Here is a tiny trained network, its code and every weight. The questions are about switching its units off for an input and a class, where a switched-off unit gives its printed mean instead of its output.

import numpy as np


def w(rows, s, z=0):
    codes = np.array(rows[::2]) - 128.0
    scale = np.full(codes.shape[1], s)
    scale[-1] = z or s
    return codes * scale


def f(y):
    return np.maximum(y, 0)


def log_softmax(a):
    a = a - a.max(-1, keepdims=True)
    return a - np.log(np.exp(a).sum(-1, keepdims=True))


def net(x, mask):
    res = np.array(x, float).reshape(1, 4) / 4 @ E
    y = f(res @ A[0][:, :-1].T + A[0][:, -1])
    res = res + np.where(mask, y, B[0][:, -1]) @ B[0][:, :-1]
    return log_softmax(res[-1] @ U[:, :-1].T + U[:, -1])


A, B = {}, {}
E = w([
[88,99,217,197,112,179,185,161,103,156,37],'x0',
[129,151,73,59,164,225,181,194,244,94,182],'x1',
[71,39,75,160,155,61,92,204,110,27,137],'x2',
[161,97,82,107,146,146,137,120,79,128,108],'x3',
],0.011)
A[0] = w([
[165,134,149,167,119,172,142,35,141,174,58,253],'neuron 0',
[183,211,101,3,136,163,179,57,181,204,211,135],'neuron 1',
[143,177,128,94,87,36,24,33,71,112,162,207],'neuron 2',
[98,76,174,162,103,113,130,130,89,183,57,118],'neuron 3',
[74,103,179,113,155,236,254,219,149,104,94,93],'neuron 4',
[81,61,134,189,192,94,88,192,115,55,132,239],'neuron 5',
],0.007,0.0028)
B[0] = w([
[228,228,196,16,69,83,255,102,175,154,220,216],'neuron 0',
[141,35,135,170,38,104,193,60,175,75,42,245],'neuron 1',
[236,193,169,146,184,192,50,95,115,187,110,243],'neuron 2',
[7,125,119,135,101,15,212,151,90,89,169,216],'neuron 3',
[191,101,178,167,169,137,68,192,142,244,109,211],'neuron 4',
[143,101,31,231,146,185,104,169,144,57,13,249],'neuron 5',
],0.007,0.012)
U = w([
[249,156,245,36,196,166,97,102,143,234,140,238],'0',
[107,71,118,140,47,60,182,94,137,88,16,191],'1',
[177,173,88,150,210,155,2,191,106,191,61,183],'2',
[128,126,31,29,186,169,110,185,204,27,197,36],'3',
[97,247,168,4,108,77,250,169,77,129,239,10],'4',
],0.0058,0.0013)

Each question gives the input, the list of numbers given to net, and the class t.
The units are the neurons (one row each of A and B). Each row of codes is followed by its name. A weight is (code - 128) times the scale printed after its matrix; where a second scale follows, it is the last column's (A, B and U).
mask holds one flag per neuron, in row order. A switched-off neuron (its flag False) gives its mean, the last column of its row in B, instead of its output. The means were averaged over made-up inputs and are rounded, as every weight is.
A unit's drop is (log p(t) with every unit on - log p(t) with that unit switched off) / (log p(t) with every unit on - log p(t) with every unit switched off).
The circuit of an input: a set's keep is (log p(t) with only the set's units on - log p(t) with every unit switched off) / (log p(t) with every unit on - log p(t) with every unit switched off). Starting from all 6 units, units are removed one at a time, each time the one whose removal leaves the highest keep (on an exact tie, the one counted first), for as long as the keep stays at least 0.8.
circuit, biggest first: the units of the circuit, biggest drop first
k most important neurons: the k neurons with the biggest drops, biggest first
drop when u is switched off: that unit's drop, to one decimal
input [-1,7,0,-7], class 1: 2 most important neurons => [neuron 1; neuron 2]
input [6,5,3,6], class 2: circuit, biggest first => [neuron 4]
input [8,-2,-4,-2], class 4: circuit, biggest first => [neuron 3; neuron 0]
input [1,-2,-3,-3], class 4: circuit, biggest first => [neuron 4; neuron 5; neuron 0]
input [-3,-3,1,-1], class 2: circuit, biggest first => [neuron 0; neuron 1]
input [0,-2,3,-4], class 2: 4 most important neurons => [neuron 1; neuron 0; neuron 3; neuron 5]
input [-2,-1,6,8], class 2: 4 most important neurons => [neuron 1; neuron 3; neuron 0; neuron 5]
input [2,-2,0,3], class 4: 2 most important neurons => [neuron 1; neuron 5]
input [0,8,0,-7], class 1: 3 most important neurons => [neuron 1; neuron 2; neuron 0]
input [-1,-7,0,-5], class 0: 3 most important neurons => [neuron 2; neuron 1; neuron 5]
input [8,6,1,3], class 2: 2 most important neurons => [neuron 4; neuron 0]
input [0,-5,6,5], class 2: 3 most important neurons => [neuron 1; neuron 2; neuron 0]
input [6,1,3,-1], class 2: 2 most important neurons => [neuron 1; neuron 4]
input [-8,-3,5,1], class 2: circuit, biggest first => [neuron 2]
input [-3,-7,0,6], class 0: 2 most important neurons => [neuron 2; neuron 5]
input [5,-8,-4,-4], class 4: drop when neuron 3 is switched off => 0.2
input [-1,4,-2,8], class 1: drop when neuron 1 is switched off => 1.1
input [0,2,-4,3], class 1: drop when neuron 4 is switched off => 0.1
